Here is a tiny trained network, its code and every weight. The questions are about switching its units off for an input and a class, where a switched-off unit gives its printed mean instead of its output.

import numpy as np


def w(rows, s, z=0):
    codes = np.array(rows[::2]) - 128.0
    scale = np.full(codes.shape[1], s)
    scale[-1] = z or s
    return codes * scale


def f(y):
    return y / 2 * (1 + np.tanh(0.7978845608 * (y + 0.044715 * y**3)))


def log_softmax(a):
    a = a - a.max(-1, keepdims=True)
    return a - np.log(np.exp(a).sum(-1, keepdims=True))


def net(x, mask):
    res = np.array(x, float).reshape(1, 8) / 4 @ E
    y = f(res @ A[0][:, :-1].T + A[0][:, -1])
    res = res + np.where(mask, y, B[0][:, -1]) @ B[0][:, :-1]
    return log_softmax(res[-1] @ U[:, :-1].T + U[:, -1])


A, B = {}, {}
E = w([
[224,109,189,100,45,186],'x0',
[83,158,224,213,168,214],'x1',
[90,99,146,128,30,155],'x2',
[42,134,178,3,142,177],'x3',
[91,251,48,127,126,196],'x4',
[92,130,115,178,105,111],'x5',
[120,216,201,144,27,41],'x6',
[122,194,1,172,36,160],'x7',
],0.0066)
A[0] = w([
[187,79,109,77,95,103,203],'N0',
[96,118,254,128,115,88,135],'N1',
[111,63,133,52,198,174,248],'N2',
[117,239,161,152,68,208,129],'N3',
[227,72,242,186,205,186,128],'N4',
[30,113,116,112,168,207,138],'N5',
[83,75,130,134,39,182,106],'N6',
[165,74,183,208,127,159,73],'N7',
[153,119,210,58,148,140,117],'N8',
[62,182,186,203,75,92,143],'N9',
[149,219,36,172,114,197,88],'N10',
[88,64,207,115,76,106,142],'N11',
[169,190,76,138,132,186,43],'N12',
[140,129,79,216,217,89,88],'N13',
[160,173,120,166,102,120,2],'N14',
[174,97,87,59,178,177,174],'N15',
[131,194,50,180,128,96,113],'N16',
[36,22,114,107,162,131,126],'N17',
[245,39,138,124,42,101,186],'N18',
[161,110,103,202,135,149,221],'N19',
],0.0086,0.004)
B[0] = w([
[142,145,162,88,92,80,203],'N0',
[104,217,100,84,199,180,220],'N1',
[161,137,110,72,139,95,254],'N2',
[17,234,175,79,138,160,178],'N3',
[91,2,52,216,129,71,247],'N4',
[189,103,154,74,62,53,206],'N5',
[104,121,120,95,38,153,162],'N6',
[48,65,131,206,97,134,172],'N7',
[113,162,101,153,198,102,198],'N8',
[138,211,52,78,177,114,186],'N9',
[54,167,116,159,184,81,189],'N10',
[88,177,186,90,86,167,208],'N11',
[139,209,140,52,157,175,150],'N12',
[16,91,171,162,101,100,198],'N13',
[171,157,43,78,123,186,128],'N14',
[170,155,88,96,144,111,205],'N15',
[78,84,90,171,145,94,181],'N16',
[180,187,150,33,60,206,203],'N17',
[169,39,97,76,18,86,247],'N18',
[69,117,153,113,133,77,183],'N19',
],0.0087,0.0088)
U = w([
[92,239,177,58,151,137,189],'0',
[226,105,200,108,201,227,2],'1',
[217,85,110,43,83,99,109],'2',
[113,115,118,140,255,98,115],'3',
[95,48,137,155,37,110,184],'4',
],0.0092)

Each question gives the input, the list of numbers given to net, and the class t.
The units are the neurons (one row each of A and B). Each row of codes is followed by its name. A weight is (code - 128) times the scale printed after its matrix; where a second scale follows, it is the last column's (A, B and U).
mask holds one flag per neuron, in row order. A switched-off neuron (its flag False) gives its mean, the last column of its row in B, instead of its output. The means were averaged over made-up inputs and are rounded, as every weight is.
A unit's drop is (log p(t) with every unit on - log p(t) with that unit switched off) / (log p(t) with every unit on - log p(t) with every unit switched off).
The circuit of an input: a set's keep is (log p(t) with only the set's units on - log p(t) with every unit switched off) / (log p(t) with every unit on - log p(t) with every unit switched off). Starting from the 12 units with the biggest drops (on a tie, the unit counted first), units are removed one at a time, each time the one whose removal leaves the highest keep (on an exact tie, the one counted first), for as long as the keep stays at least 0.8.
units of the circuit, in order: the units of the circuit, biggest drop first
most important unit: the unit with the biggest drop
top k neurons: the k neurons with the biggest drops, biggest first
drop of u: that unit's drop, to one decimal
input [-6,-1,8,-5,7,4,-1,6], class 0: units of the circuit, in order	[N3]
input [0,-5,-6,8,1,-1,1,0], class 2: top 4 neurons	[N3, N1, N10, N11]
input [0,-6,7,8,-6,-4,6,2], class 0: top 3 neurons	[N11, N1, N4]
input [2,-8,-5,-4,6,8,3,-8], class 4: units of the circuit, in order	[N2, N1]
input [-1,1,-4,3,1,-7,-1,-1], class 3: units of the circuit, in order	[N18, N11]
input [-8,-6,-5,-3,2,2,-8,-6], class 0: top 2 neurons	[N18, N17]
input [-7,0,8,1,3,-3,-7,4], class 2: top 4 neurons	[N5, N1, N3, N11]
input [5,0,1,-4,-2,-7,0,-7], class 4: top 2 neurons	[N4, N7]
input [-8,-2,-2,4,7,0,-7,-2], class 2: top 3 neurons	[N5, N3, N1]
input [-2,-5,8,8,-8,-6,8,3], class 0: top 3 neurons	[N1, N11, N4]
input [8,7,-7,-5,-1,4,7,8], class 0: drop of N3	0.3
input [-1,8,-7,-6,2,4,-5,-6], class 4: drop of N13	0.1
input [4,0,1,-6,-2,0,-7,-6], class 4: drop of N4	0.2
input [8,-2,2,7,-2,-6,8,8], class 0: most important unit	N3
